Below are the code and all the weights of a small trained network. Each question names an input and a target symbol and asks about switching units off, where a switched-off unit gives its printed mean instead of its output.

import numpy as np


def w(rows, s, z=0):
    codes = np.array(rows[::2]) - 128.0
    scale = np.full(codes.shape[1], s)
    scale[-1] = z or s
    return codes * scale


def norm(h):
    return h / np.sqrt((h * h).mean(-1, keepdims=True) + 1e-5)


def f(y):
    return y / 2 * (1 + np.tanh(0.7978845608 * (y + 0.044715 * y**3)))


def softmax(a):
    e = np.exp(a - a.max(-1, keepdims=True))
    return e / e.sum(-1, keepdims=True)


def log_softmax(a):
    a = a - a.max(-1, keepdims=True)
    return a - np.log(np.exp(a).sum(-1, keepdims=True))


def net(x, mask):
    ids = ['ΘΛΠΦαβγδεζημξτω'.index(c) for c in x.split()]
    T = len(ids)
    res = E[ids] + P[:T]
    u = 0
    for l in range(2):
        r = norm(res)
        for j in range(2):
            rows = slice(2 * j, 2 * j + 2)
            q, k, v = (r @ M[l][rows].T for M in (Q, K, V))
            z = softmax(np.where(np.tri(T) > 0, q @ k.T / 2**0.5, -1e9)) @ v
            o = O[l][rows]
            res = res + np.where(mask[u + j], z, o[:, -1]) @ o[:, :-1]
        u += 2
        y = f(norm(res) @ A[l][:, :-1].T + A[l][:, -1])
        res = res + np.where(mask[u : u + 8], y, B[l][:, -1]) @ B[l][:, :-1]
        u += 8
    return log_softmax(norm(res)[-1] @ U[:, :-1].T + U[:, -1])


Q, K, V, O, A, B = {}, {}, {}, {}, {}, {}
E = w([
[32,131,116,99,123],'Θ',
[51,81,116,95,120],'Λ',
[58,75,132,90,125],'Π',
[191,52,169,222,168],'Φ',
[32,62,88,111,114],'α',
[103,224,223,81,137],'β',
[47,112,130,90,126],'γ',
[135,124,254,115,202],'δ',
[57,90,134,87,126],'ε',
[24,102,81,118,111],'ζ',
[46,91,122,89,126],'η',
[39,95,110,91,120],'μ',
[165,107,123,94,6],'ξ',
[46,102,120,89,126],'τ',
[52,59,116,98,122],'ω',
],0.003)
P = w([
[29,109,93,148,106],'0',
[59,85,230,214,68],'1',
[65,95,79,114,111],'2',
[99,94,233,191,56],'3',
[89,83,70,83,126],'4',
[129,116,243,174,49],'5',
[112,76,60,55,136],'6',
[157,118,251,153,51],'7',
[135,66,46,10,159],'8',
[180,135,232,135,58],'9',
[146,73,34,4,164],'10',
],0.0022)
Q[0] = w([
[32,46,149,25,118],'L0H0',
[40,37,6,2,243],'L0H0',
[186,204,119,199,175],'L0H1',
[105,143,48,170,191],'L0H1',
],0.0096)
K[0] = w([
[242,124,93,37,173],'L0H0',
[255,193,159,129,130],'L0H0',
[51,87,163,180,95],'L0H1',
[12,102,82,105,135],'L0H1',
],0.0094)
V[0] = w([
[100,176,154,49,118],'L0H0',
[113,157,173,159,253],'L0H0',
[143,109,108,176,35],'L0H1',
[150,139,122,61,48],'L0H1',
],0.0034)
O[0] = w([
[68,110,141,40,141,187],'L0H0',
[47,125,143,174,252,8],'L0H0',
[58,121,148,102,193,168],'L0H1',
[107,130,126,197,190,188],'L0H1',
],0.0035,0.0018)
A[0] = w([
[112,178,201,143,110,33],'L0N0',
[253,93,84,110,212,39],'L0N1',
[75,109,125,228,240,101],'L0N2',
[172,96,215,179,136,3],'L0N3',
[167,72,161,121,119,153],'L0N4',
[178,162,148,150,151,22],'L0N5',
[152,168,207,143,85,46],'L0N6',
[67,90,71,163,242,17],'L0N7',
],0.0046,0.0025)
B[0] = w([
[199,30,49,150,47,99],'L0N0',
[204,128,130,160,137,42],'L0N1',
[160,128,113,150,77,95],'L0N2',
[53,163,84,23,30,76],'L0N3',
[78,197,123,186,171,220],'L0N4',
[3,60,57,35,56,2],'L0N5',
[33,57,51,180,247,118],'L0N6',
[139,160,132,195,237,120],'L0N7',
],0.0043,0.0012)
Q[1] = w([
[64,70,234,123,11],'L1H0',
[236,207,102,232,213],'L1H0',
[65,27,115,44,71],'L1H1',
[32,35,244,70,43],'L1H1',
],0.011)
K[1] = w([
[192,92,5,26,243],'L1H0',
[2,67,179,181,92],'L1H0',
[220,182,21,68,138],'L1H1',
[227,122,43,33,240],'L1H1',
],0.0097)
V[1] = w([
[83,70,13,124,122],'L1H0',
[113,255,148,92,115],'L1H0',
[115,146,20,146,91],'L1H1',
[158,28,221,132,100],'L1H1',
],0.0064)
O[1] = w([
[32,169,127,206,51,197],'L1H0',
[228,245,202,73,139,185],'L1H0',
[120,232,39,115,118,14],'L1H1',
[134,2,93,77,140,252],'L1H1',
],0.0062,0.0017)
A[1] = w([
[171,72,37,141,162,231],'L1N0',
[205,161,137,157,146,210],'L1N1',
[105,85,163,151,88,59],'L1N2',
[162,180,108,157,141,252],'L1N3',
[200,105,185,105,135,194],'L1N4',
[208,134,9,29,55,176],'L1N5',
[218,102,155,117,182,121],'L1N6',
[61,143,102,112,254,1],'L1N7',
],0.0094,0.0032)
B[1] = w([
[195,139,143,187,68,210],'L1N0',
[37,60,209,113,144,135],'L1N1',
[139,151,103,78,163,218],'L1N2',
[176,81,134,148,189,134],'L1N3',
[154,158,59,179,153,253],'L1N4',
[104,189,2,95,54,250],'L1N5',
[16,174,118,100,118,181],'L1N6',
[16,188,140,83,220,124],'L1N7',
],0.0095,0.0035)
U = w([
[174,121,242,168,148,225],'Θ',
[77,97,153,17,95,91],'Λ',
[199,34,122,67,137,143],'Π',
[205,83,95,244,67,100],'Φ',
[19,115,118,187,49,3],'α',
[41,195,146,90,194,192],'β',
[188,206,103,207,193,86],'γ',
[82,48,93,197,212,100],'δ',
[195,122,43,101,216,52],'ε',
[96,200,172,229,72,43],'ζ',
[181,148,145,23,144,175],'η',
[102,179,222,84,33,97],'μ',
[125,191,36,106,53,187],'ξ',
[221,192,177,98,100,204],'τ',
[76,28,153,106,53,73],'ω',
],0.011,0.0027)

Each question gives the input, a string of symbols that net reads in full, and the target symbol t.
The units are the heads (2 rows each of Q, K, V and O) and the neurons (one row each of A and B). Each row of codes is followed by its name. A weight is (code - 128) times the scale printed after its matrix; where a second scale follows, it is the last column's (O, A, B and U).
mask holds one flag per unit, layer by layer, with each layer's heads first. A switched-off unit (its flag False) gives its mean, the last column of its rows in O or B, instead of its output. The means were averaged over made-up inputs and are rounded, as every weight is.
A unit's drop is (log p(t) with every unit on - log p(t) with that unit switched off) / (log p(t) with every unit on - log p(t) with every unit switched off).
The circuit of an input: a set's keep is (log p(t) with only the set's units on - log p(t) with every unit switched off) / (log p(t) with every unit on - log p(t) with every unit switched off). Starting from the 12 units with the biggest drops (on a tie, the unit counted first), units are removed one at a time, each time the one whose removal leaves the highest keep (on an exact tie, the one counted first), for as long as the keep stays at least 0.8.
circuit, biggest first: the units of the circuit, biggest drop first
unit that matters most: the unit with the biggest drop
top k neurons: the k neurons with the biggest drops, biggest first
top k neurons in layer l: the k neurons of layer l with the biggest drops, biggest first
input Φ τ η δ γ, target δ: top 3 neurons in layer 1 -> (L1N7 L1N5 L1N0)
input β Θ ζ α τ Θ, target τ: top 3 neurons -> (L0N0 L1N6 L0N6)
input Λ μ ζ τ α Π Π ε, target Π: top 3 neurons -> (L0N6 L0N0 L1N5)
input ω Θ Θ μ μ δ β τ, target β: circuit, biggest first -> (L1N6 L1H0 L1N1)
input γ γ ζ γ Π ξ ζ α, target ζ: top 3 neurons -> (L1N5 L0N0 L1N4)
input α Θ γ ξ τ μ ζ α γ δ, target γ: top neuron in layer 1 -> (L1N4)
input ε η ω δ Φ β ε μ, target ε: top 2 neurons -> (L0N6 L0N0)
input β τ Π ζ τ ξ Π γ, target Π: top 2 neurons -> (L0N6 L0N0)
input Λ Λ η, target η: top 3 neurons -> (L0N6 L0N0 L0N4)
input μ Θ ζ ξ, target ζ: circuit, biggest first -> (L1H0 L1H1 L1N5)
input Φ γ ξ γ β ξ, target β: top 3 neurons -> (L1N6 L1N4 L1N1)
input ζ Π β μ Θ ε α Θ Φ ω Λ, target Φ: top 2 neurons in layer 1 -> (L1N0 L1N5)
input ζ ξ Θ γ ε ω Φ ω ω Θ, target ω: top 2 neurons -> (L1N4 L1N5)
input Π Π Π Θ Θ τ ε ε Π, target Π: top 2 neurons in layer 1 -> (L1N5 L1N2)
input Π ξ Θ α ζ Θ Π ω, target Π: top 2 neurons -> (L0N6 L1N5)
input μ μ ξ Φ Θ, target Φ: top 4 neurons -> (L0N3 L1N0 L0N7 L1N5)
input Π Θ ε Φ Π τ ε μ Π, target Φ: top neuron -> (L1N0)
input γ γ γ, target γ: top 2 neurons -> (L0N0 L0N6)
input Π Φ ω Θ Φ ω η Λ, target η: top 3 neurons in layer 0 -> (L0N7 L0N0 L0N6)
input ε α ε δ Θ Λ τ μ Π, target δ: unit that matters most -> L0H0
input ζ γ Π τ Λ Θ ξ δ δ, target δ: top 2 neurons in layer 1 -> (L1N5 L1N6)
input ζ α η ζ δ ω ω α, target ω: top 2 neurons in layer 0 -> (L0N2 L0N4)
input ζ α ε Θ Π Θ μ μ α ω Π, target Π: top 2 neurons in layer 0 -> (L0N6 L0N3)
input η γ τ α η ε, target η: top 4 neurons in layer 1 -> (L1N2 L1N5 L1N0 L1N6)
